Below is a small trained network, with its code and all its weights. Each question gives an input and a target symbol and asks what happens when units are switched off, that is, made to give their printed mean instead of their output.

import numpy as np


def w(rows, s, z=0):
    codes = np.array(rows[::2]) - 128.0
    scale = np.full(codes.shape[1], s)
    scale[-1] = z or s
    return codes * scale


def f(y):
    return y / 2 * (1 + np.tanh(0.7978845608 * (y + 0.044715 * y**3)))


def softmax(a):
    e = np.exp(a - a.max(-1, keepdims=True))
    return e / e.sum(-1, keepdims=True)


def log_softmax(a):
    a = a - a.max(-1, keepdims=True)
    return a - np.log(np.exp(a).sum(-1, keepdims=True))


def net(x, mask):
    ids = ['αγεζηξστφψω'.index(c) for c in x.split()]
    T = len(ids)
    res = E[ids] + P[:T]
    r = res
    for j in range(3):
        rows = slice(2 * j, 2 * j + 2)
        q, k, v = (r @ M[0][rows].T for M in (Q, K, V))
        z = softmax(np.where(np.tri(T) > 0, q @ k.T / 2**0.5, -1e9)) @ v
        o = O[0][rows]
        res = res + np.where(mask[j], z, o[:, -1]) @ o[:, :-1]
    y = f(res @ A[0][:, :-1].T + A[0][:, -1])
    res = res + np.where(mask[3:15], y, B[0][:, -1]) @ B[0][:, :-1]
    return log_softmax(res[-1] @ U[:, :-1].T + U[:, -1])


Q, K, V, O, A, B = {}, {}, {}, {}, {}, {}
E = w([
[72,143,195,132],'α',
[78,84,159,120],'γ',
[74,100,166,117],'ε',
[85,82,116,131],'ζ',
[79,90,165,128],'η',
[89,92,64,129],'ξ',
[94,138,87,117],'σ',
[68,159,236,104],'τ',
[75,179,62,77],'φ',
[103,252,56,121],'ψ',
[62,150,85,109],'ω',
],0.013)
P = w([
[129,71,101,28],'0',
[135,107,106,109],'1',
[122,111,104,113],'2',
[109,119,104,123],'3',
[95,121,110,129],'4',
[82,121,111,139],'5',
[72,127,108,145],'6',
[60,127,115,150],'7',
[52,133,114,158],'8',
[42,133,115,166],'9',
[33,136,117,169],'10',
[25,141,113,178],'11',
[18,142,106,186],'12',
[10,141,109,188],'13',
],0.012)
Q[0] = w([
[155,119,130,157],'head 1',
[198,137,146,169],'head 1',
[200,112,144,122],'head 2',
[73,102,101,102],'head 2',
[125,145,255,104],'head 3',
[175,166,144,171],'head 3',
],0.03)
K[0] = w([
[130,138,142,171],'head 1',
[132,137,132,205],'head 1',
[188,137,140,116],'head 2',
[76,163,129,132],'head 2',
[2,156,112,171],'head 3',
[113,157,164,185],'head 3',
],0.031)
V[0] = w([
[2,122,86,197],'head 1',
[222,89,57,112],'head 1',
[149,233,176,72],'head 2',
[107,180,53,81],'head 2',
[111,102,164,147],'head 3',
[78,96,130,108],'head 3',
],0.022)
O[0] = w([
[86,254,156,16,114],'head 1',
[213,114,167,227,109],'head 1',
[49,132,109,199,153],'head 2',
[92,209,171,162,227],'head 2',
[146,82,146,111,131],'head 3',
[176,117,84,110,252],'head 3',
],0.016,0.011)
A[0] = w([
[142,104,152,125,94],'neuron 1',
[108,99,64,174,192],'neuron 2',
[168,183,39,142,126],'neuron 3',
[183,2,159,114,3],'neuron 4',
[128,72,72,200,123],'neuron 5',
[164,104,134,60,52],'neuron 6',
[109,167,102,139,16],'neuron 7',
[178,6,200,89,141],'neuron 8',
[205,117,152,230,85],'neuron 9',
[135,60,174,67,191],'neuron 10',
[92,93,243,103,174],'neuron 11',
[122,112,187,82,70],'neuron 12',
],0.0092,0.0062)
B[0] = w([
[140,92,53,136,117],'neuron 1',
[130,125,153,204,255],'neuron 2',
[158,45,155,126,234],'neuron 3',
[5,170,188,185,160],'neuron 4',
[189,162,51,158,179],'neuron 5',
[91,75,168,81,151],'neuron 6',
[157,100,71,84,195],'neuron 7',
[162,78,143,150,191],'neuron 8',
[119,189,53,55,245],'neuron 9',
[226,117,88,101,208],'neuron 10',
[215,111,79,123,166],'neuron 11',
[92,52,93,120,120],'neuron 12',
],0.016,0.0066)
U = w([
[79,115,70,29,4],'α',
[148,63,250,216,196],'γ',
[134,66,197,158,101],'ε',
[196,91,173,107,62],'ζ',
[132,57,207,154,199],'η',
[187,150,87,37,31],'ξ',
[88,140,33,201,232],'σ',
[36,25,18,127,99],'τ',
[183,81,59,162,198],'φ',
[54,195,157,237,126],'ψ',
[58,177,255,49,200],'ω',
],0.0044,0.0046)

Each question gives the input, a string of symbols that net reads in full, and the target symbol t.
The units are the heads (2 rows each of Q, K, V and O) and the neurons (one row each of A and B). Each row of codes is followed by its name. A weight is (code - 128) times the scale printed after its matrix; where a second scale follows, it is the last column's (O, A, B and U).
mask holds one flag per unit, heads first, then neurons. A switched-off unit (its flag False) gives its mean, the last column of its rows in O or B, instead of its output. The means were averaged over made-up inputs and are rounded, as every weight is.
A unit's drop is (log p(t) with every unit on - log p(t) with that unit switched off) / (log p(t) with every unit on - log p(t) with every unit switched off).
The circuit of an input: a set's keep is (log p(t) with only the set's units on - log p(t) with every unit switched off) / (log p(t) with every unit on - log p(t) with every unit switched off). Starting from the 12 units with the biggest drops (on a tie, the unit counted first), units are removed one at a time, each time the one whose removal leaves the highest keep (on an exact tie, the one counted first), for as long as the keep stays at least 0.8.
units of the circuit, in order: the units of the circuit, biggest drop first
most important unit: the unit with the biggest drop
top k neurons: the k neurons with the biggest drops, biggest first
heads that matter: for each layer, one digit per head in row order, 1 if its drop is at least 0.15 and else 0, layers parted by /
input α τ σ ζ φ ξ ψ ψ τ γ τ ξ σ ξ, target α: heads that matter -> 110
input ξ τ α τ γ γ σ τ τ ζ ε ξ ζ, target ξ: units of the circuit, in order -> [neuron 9; head 1; head 2]
input α ψ ω η ψ ξ α ψ γ ψ ψ α ω γ, target ω: heads that matter -> 010
input σ ψ ψ γ τ τ ζ η τ ψ φ, target ψ: heads that matter -> 010
input ψ η τ ξ ψ ψ α τ ψ γ τ ω φ σ, target ψ: heads that matter -> 001
input ψ τ τ ψ τ ψ η ψ τ τ τ ξ ψ ε, target ψ: most important unit -> head 3
input ω τ τ τ ξ τ α τ ω ξ γ τ γ, target ω: units of the circuit, in order -> [head 1; neuron 5]
input ω φ φ, target ω: units of the circuit, in order -> [head 1; head 2]
input ψ ε σ ψ ψ ξ τ ψ τ τ τ α τ, target φ: top 2 neurons -> [neuron 5; neuron 8]
input ξ τ ξ ξ, target ξ: units of the circuit, in order -> [head 1; neuron 9; head 2]
input φ ξ ψ α ξ ψ τ, target ψ: heads that matter -> 011
input ξ ζ ζ τ, target ξ: top 2 neurons -> [neuron 9; neuron 2]
input ξ α ξ α ω τ, target ξ: top 3 neurons -> [neuron 9; neuron 11; neuron 2]
input σ σ γ τ ξ ψ τ σ τ ψ ξ ξ τ τ, target φ: most important unit -> head 2
input ζ ψ α ψ ψ τ, target ψ: units of the circuit, in order -> [head 2; head 3]
input ξ ψ τ τ γ ζ ξ τ α σ τ γ ψ, target ξ: heads that matter -> 100
input ω τ τ, target ω: heads that matter -> 100
input γ ψ τ ψ ξ, target ψ: heads that matter -> 010
input τ τ ζ σ, target τ: heads that matter -> 100
input ψ α η τ τ γ ξ τ τ τ ψ ε, target ψ: units of the circuit, in order -> [head 3; neuron 10; neuron 3]
input α τ ψ τ α α ω τ ω ψ φ, target ω: units of the circuit, in order -> [head 2; head 1]
input τ τ τ τ ε, target τ: units of the circuit, in order -> [head 1]
input ψ τ ψ ψ τ ζ, target ψ: heads that matter -> 001
input ω ε τ ω τ ω ξ, target ω: units of the circuit, in order -> [head 1; head 2]
input σ τ τ γ, target σ: heads that matter -> 110
input ξ σ ψ, target ξ: top 3 neurons -> [neuron 9; neuron 2; neuron 7]
input τ τ τ η ε α γ, target τ: top 2 neurons -> [neuron 4; neuron 6]
